Rows lie near named flat spaces through zero. A row that begins with a name and a colon came from that space; any other row is followed by the name of its block's space that it lies nearest.
j184j561: [-18,15,-8,11,1,9,-3,1,-2,-12,6,7,7,2,14,13,1,1,-30,12,16,17,6,9]
j77j889: [2,-18,-14,-9,-12,-10,-13,-13,0,10,1,-1,14,32,-20,34,-12,5,4,12,25,-32,-6,19]
[5,-25,4,-22,-11,-6,-5,-12,-5,13,-25,1,-14,-7,-2,-10,-9,3,-1,-10,-2,-12,-13,-11] : j77j889
j311j954: [-19,-8,-6,-14,6,6,-12,-1,-18,-4,23,-17,-1,19,1,-12,-7,-3,-1,8,6,-7,10,14]
j803j13: [26,10,-5,1,-16,-7,-6,0,-12,-7,-8,6,-8,-23,-16,8,4,-12,-15,21,14,-20,-11,2]
[24,-7,15,-10,16,-1,4,7,-8,-1,5,-7,-13,-4,-7,-17,22,8,2,-6,-17,-7,-5,-5] : j184j561
j296j742: [25,-13,12,9,14,-11,-8,28,18,-7,-1,-20,26,-4,26,-18,-6,7,-1,49,4,-17,24,-10]
j247j257: [-20,-9,-5,42,-20,-15,-8,0,-24,40,22,-2,20,-15,-11,0,-11,21,-19,5,-15,-14,24,-1]
j296j742: [-25,-37,17,9,-12,24,-2,-8,-3,42,0,13,-3,-1,2,11,11,18,13,31,1,-14,2,25]
[6,2,-21,-2,2,0,-22,15,-13,-11,29,5,1,-4,2,-5,8,-5,-13,-1,-2,25,-3,9] : j184j561
j311j954: [7,7,29,-5,13,1,11,-20,6,0,-4,14,25,-4,-1,-4,9,3,12,3,11,22,-14,12]
j204j690: [19,-3,-13,-8,11,-5,-10,-2,-23,13,-22,17,-18,11,5,-11,27,41,-15,9,19,19,25,-9]
[-28,10,14,4,-11,-30,9,12,-14,-1,-25,22,-13,-14,20,31,-7,-16,-7,16,-10,-16,-26,1] : j311j954
[9,-3,-1,11,-4,-23,2,-5,-3,1,11,-12,29,-10,-18,-4,-9,10,-7,1,32,4,19,-33] : j803j13
j803j13: [-4,-8,7,-2,-10,-6,21,-17,20,1,13,5,10,-3,24,1,-2,-8,26,-13,9,3,4,-13]
[-12,-21,2,1,-5,13,-2,17,3,20,20,-2,0,-4,5,7,4,-2,13,22,15,-12,-18,-6] : j296j742
[-5,1,-3,-6,-7,6,-6,-3,13,12,9,-39,-30,17,-15,-5,-13,5,6,17,15,4,16,22] : j311j954
j472j333: [14,-4,-15,-1,4,12,-1,5,-1,-9,7,6,-18,-15,2,0,12,9,4,16,-2,-9,0,9]
[22,4,4,12,-1,-19,21,-7,4,-22,18,2,-12,-7,13,14,9,-3,2,-5,8,-9,7,-8] : j803j13
[24,17,7,4,39,2,-4,10,-10,-31,-9,36,23,2,15,-3,17,0,-5,0,12,-17,-9,13] : j311j954
[26,21,21,12,24,-17,-5,25,25,-34,5,1,2,-2,19,-24,-10,1,-6,23,-9,-15,14,-29] : j296j742
[21,-5,7,-20,-17,5,-8,1,-12,-34,-12,-6,-6,11,19,9,1,-34,-2,-12,-15,10,-9,2] : j247j257
j77j889: [9,-5,-1,-1,-5,-25,-12,-14,-3,-17,-9,9,-3,15,11,26,-25,-3,13,-22,14,-18,-5,8]
[-21,19,21,-10,-12,0,40,1,-11,-18,5,-8,-14,-10,9,-26,-28,-11,4,-29,33,4,-22,18] : j77j889
[15,13,-8,35,1,6,-26,1,-16,-26,-17,-30,7,16,-5,28,-14,13,-19,13,-5,-45,-14,22] : j803j13
[10,5,18,17,3,-18,5,-12,4,-17,20,-26,26,1,20,34,-5,15,-7,-3,21,-9,-3,3] : j803j13
[-14,-26,-6,0,0,17,-12,-3,-6,25,23,8,6,2,2,8,7,16,4,2,1,6,-11,2] : j296j742

Each name stands for a flat space through zero: a line, a plane or more. A row that begins with a name and a colon came from that space; any other row is followed by the name of the space it lies nearest, among the names in its block.
j622_j600: [-1,24,9,3,-2,8,0,-1,13,4,-6,-3,27,12,-2,-13,7,3,-16,-16,-7,11,-17,-7]
j614_j406: [6,-8,21,-3,18,10,11,-13,7,0,-7,-8,-11,1,0,8,-9,-2,-21,4,4,8,-19,13]
j622_j600: [15,19,-11,-13,35,-10,-14,8,-23,-12,-13,-3,-2,23,-31,17,-32,-15,-31,6,-37,0,-36,-5]
j348_j417: [-16,-1,5,7,-3,13,-3,4,16,-32,-10,-1,11,16,-14,4,22,8,0,15,15,-23,-2,-18]
j201_j52: [-9,-26,0,8,-4,-6,2,0,4,4,9,11,-13,16,22,-6,0,22,-4,-12,18,11,-9,12]
j614_j406: [-10,19,-6,31,-6,27,-20,-11,-2,-22,13,8,17,17,13,3,-20,24,-3,-8,18,-9,-5,-1]
j201_j52: [2,0,25,5,7,21,-23,-36,-23,6,1,-18,-18,-1,-4,-37,-12,23,7,16,16,-1,24,24]
[-23,-8,20,8,-5,13,4,-4,17,-50,-6,-29,28,20,-17,14,9,32,7,19,21,-32,5,-20] : j348_j417
[6,1,-16,2,-13,-1,10,-5,32,23,-17,17,3,11,26,9,26,16,12,-16,-10,11,-17,-19] : j201_j52
[-3,0,6,-4,-3,-8,-2,2,21,5,9,18,-8,-7,16,-1,-8,2,10,-3,0,9,-1,10] : j201_j52
[-33,-10,-1,26,19,13,-10,17,27,1,12,-9,-10,-5,0,0,-2,23,50,-17,20,-19,-9,-3] : j622_j600
[12,5,20,0,-4,-7,-4,7,-13,2,9,-6,0,6,-11,0,6,2,-7,3,-12,18,-14,-6] : j622_j600
